Here is a tiny trained network, its code and every weight. The questions are about switching its units off for an input and a class, where a switched-off unit gives its printed mean instead of its output.

import numpy as np


def w(rows, s, z=0):
    codes = np.array(rows[::2]) - 128.0
    scale = np.full(codes.shape[1], s)
    scale[-1] = z or s
    return codes * scale


def f(y):
    return np.maximum(y, 0)


def log_softmax(a):
    a = a - a.max(-1, keepdims=True)
    return a - np.log(np.exp(a).sum(-1, keepdims=True))


def net(x, mask):
    res = np.array(x, float).reshape(1, 3) / 4 @ E
    y = f(res @ A[0][:, :-1].T + A[0][:, -1])
    res = res + np.where(mask, y, B[0][:, -1]) @ B[0][:, :-1]
    return log_softmax(res[-1] @ U[:, :-1].T + U[:, -1])


A, B = {}, {}
E = w([
[185,189,72,89,140,66,189,68,39,54,22,96],'x0',
[117,153,204,82,17,61,141,180,203,62,196,95],'x1',
[254,181,111,120,89,124,57,93,180,218,156,72],'x2',
],0.009)
A[0] = w([
[44,111,121,155,128,123,218,180,81,93,110,146,50],'n0',
[83,76,152,107,145,177,72,174,129,189,188,165,77],'n1',
[70,42,154,110,143,127,187,117,121,88,140,183,36],'n2',
[125,146,196,31,63,23,147,138,151,64,161,106,119],'n3',
[107,51,135,142,77,129,125,176,177,194,138,176,97],'n4',
[194,185,110,148,115,146,76,98,162,208,120,58,48],'n5',
[229,182,68,30,132,50,182,29,42,40,58,35,86],'n6',
[35,91,165,90,147,101,173,186,139,90,135,207,185],'n7',
[156,105,107,183,199,179,130,119,73,217,48,184,94],'n8',
[134,107,88,196,179,154,110,106,56,179,122,209,75],'n9',
[133,90,70,137,160,185,181,87,91,164,67,131,116],'n10',
[201,146,124,98,127,108,112,131,133,198,117,91,254],'n11',
[95,91,170,194,128,255,62,191,166,196,173,133,94],'n12',
[134,113,199,76,57,104,171,154,160,100,147,97,31],'n13',
[147,116,106,168,194,166,97,79,96,191,120,195,134],'n14',
[81,93,139,158,184,152,165,166,106,68,102,166,247],'n15',
[77,118,103,120,133,126,199,137,107,51,104,188,110],'n16',
[193,195,135,65,64,98,67,100,159,174,145,63,121],'n17',
],0.0077,0.0078)
B[0] = w([
[158,105,135,89,176,197,105,148,138,113,202,97,182],'n0',
[152,160,75,50,140,126,175,196,87,147,113,175,182],'n1',
[255,98,201,99,175,208,105,107,110,121,203,104,167],'n2',
[175,163,79,193,25,152,117,129,231,83,124,222,196],'n3',
[131,174,82,132,128,136,149,186,86,157,104,162,174],'n4',
[205,61,206,86,191,178,84,104,116,89,206,102,178],'n5',
[138,172,73,52,145,154,158,173,86,187,120,208,254],'n6',
[80,77,157,144,159,185,80,143,139,182,162,116,214],'n7',
[178,164,150,187,118,159,105,147,172,101,136,150,216],'n8',
[181,180,142,161,101,161,108,118,174,80,174,151,193],'n9',
[152,174,115,195,120,121,117,170,173,101,107,172,202],'n10',
[41,55,131,98,148,117,80,84,116,195,123,61,209],'n11',
[132,179,72,53,131,113,145,169,66,160,79,216,210],'n12',
[214,170,157,166,87,196,139,113,162,52,177,170,160],'n13',
[154,150,144,178,110,173,102,101,216,99,137,130,202],'n14',
[69,115,118,91,134,165,69,86,141,169,118,51,239],'n15',
[107,117,122,79,171,161,98,104,101,122,171,60,195],'n16',
[149,91,143,101,184,193,61,82,136,125,175,105,195],'n17',
],0.0079,0.015)
U = w([
[135,38,177,65,193,184,50,87,116,134,193,59,86],'0',
[130,179,61,35,134,144,186,190,47,162,97,201,106],'1',
[157,173,136,254,75,164,104,126,233,51,144,167,111],'2',
[40,81,102,121,110,125,56,89,174,204,76,50,248],'3',
[103,86,164,161,115,73,177,109,92,97,88,100,113],'4',
[121,81,173,149,126,97,179,115,82,77,105,132,113],'5',
[124,90,150,192,112,113,222,90,116,129,124,77,114],'6',
[103,120,177,160,123,54,202,105,136,129,114,94,115],'7',
],0.0079,0.016)

Each question gives the input, the list of numbers given to net, and the class t.
The units are the neurons (one row each of A and B). Each row of codes is followed by its name. A weight is (code - 128) times the scale printed after its matrix; where a second scale follows, it is the last column's (A, B and U).
mask holds one flag per neuron, in row order. A switched-off neuron (its flag False) gives its mean, the last column of its row in B, instead of its output. The means were averaged over made-up inputs and are rounded, as every weight is.
A unit's drop is (log p(t) with every unit on - log p(t) with that unit switched off) / (log p(t) with every unit on - log p(t) with every unit switched off).
most important unit: the unit with the biggest drop
top k neurons: the k neurons with the biggest drops, biggest first
drop when u is switched off: that unit's drop, to one decimal
input [-7,7,6], class 1: most important unit -> n12
input [6,7,-3], class 2: top 4 neurons -> [n3, n12, n13, n1]
input [-1,-1,3], class 3: top 3 neurons -> [n2, n0, n16]
input [-3,6,4], class 2: top 3 neurons -> [n3, n13, n15]
input [-8,5,-6], class 1: top 3 neurons -> [n12, n1, n4]
input [3,-2,1], class 3: top 3 neurons -> [n12, n1, n4]
input [3,3,2], class 3: top 2 neurons -> [n12, n1]
input [-5,6,-4], class 2: top 3 neurons -> [n3, n6, n13]
input [-7,-6,4], class 1: top 2 neurons -> [n12, n1]
input [1,-3,3], class 3: top 2 neurons -> [n2, n11]
input [8,-3,-8], class 0: top 2 neurons -> [n16, n15]
input [3,-1,0], class 3: top 4 neurons -> [n12, n1, n4, n13]
input [3,2,-3], class 3: top 2 neurons -> [n12, n5]
input [5,8,-5], class 2: most important unit -> n3
input [4,-3,-8], class 0: drop when n11 is switched off -> 0.0
input [6,-8,1], class 2: drop when n14 is switched off -> 0.2
input [-2,-1,-3], class 3: drop when n17 is switched off -> 0.4
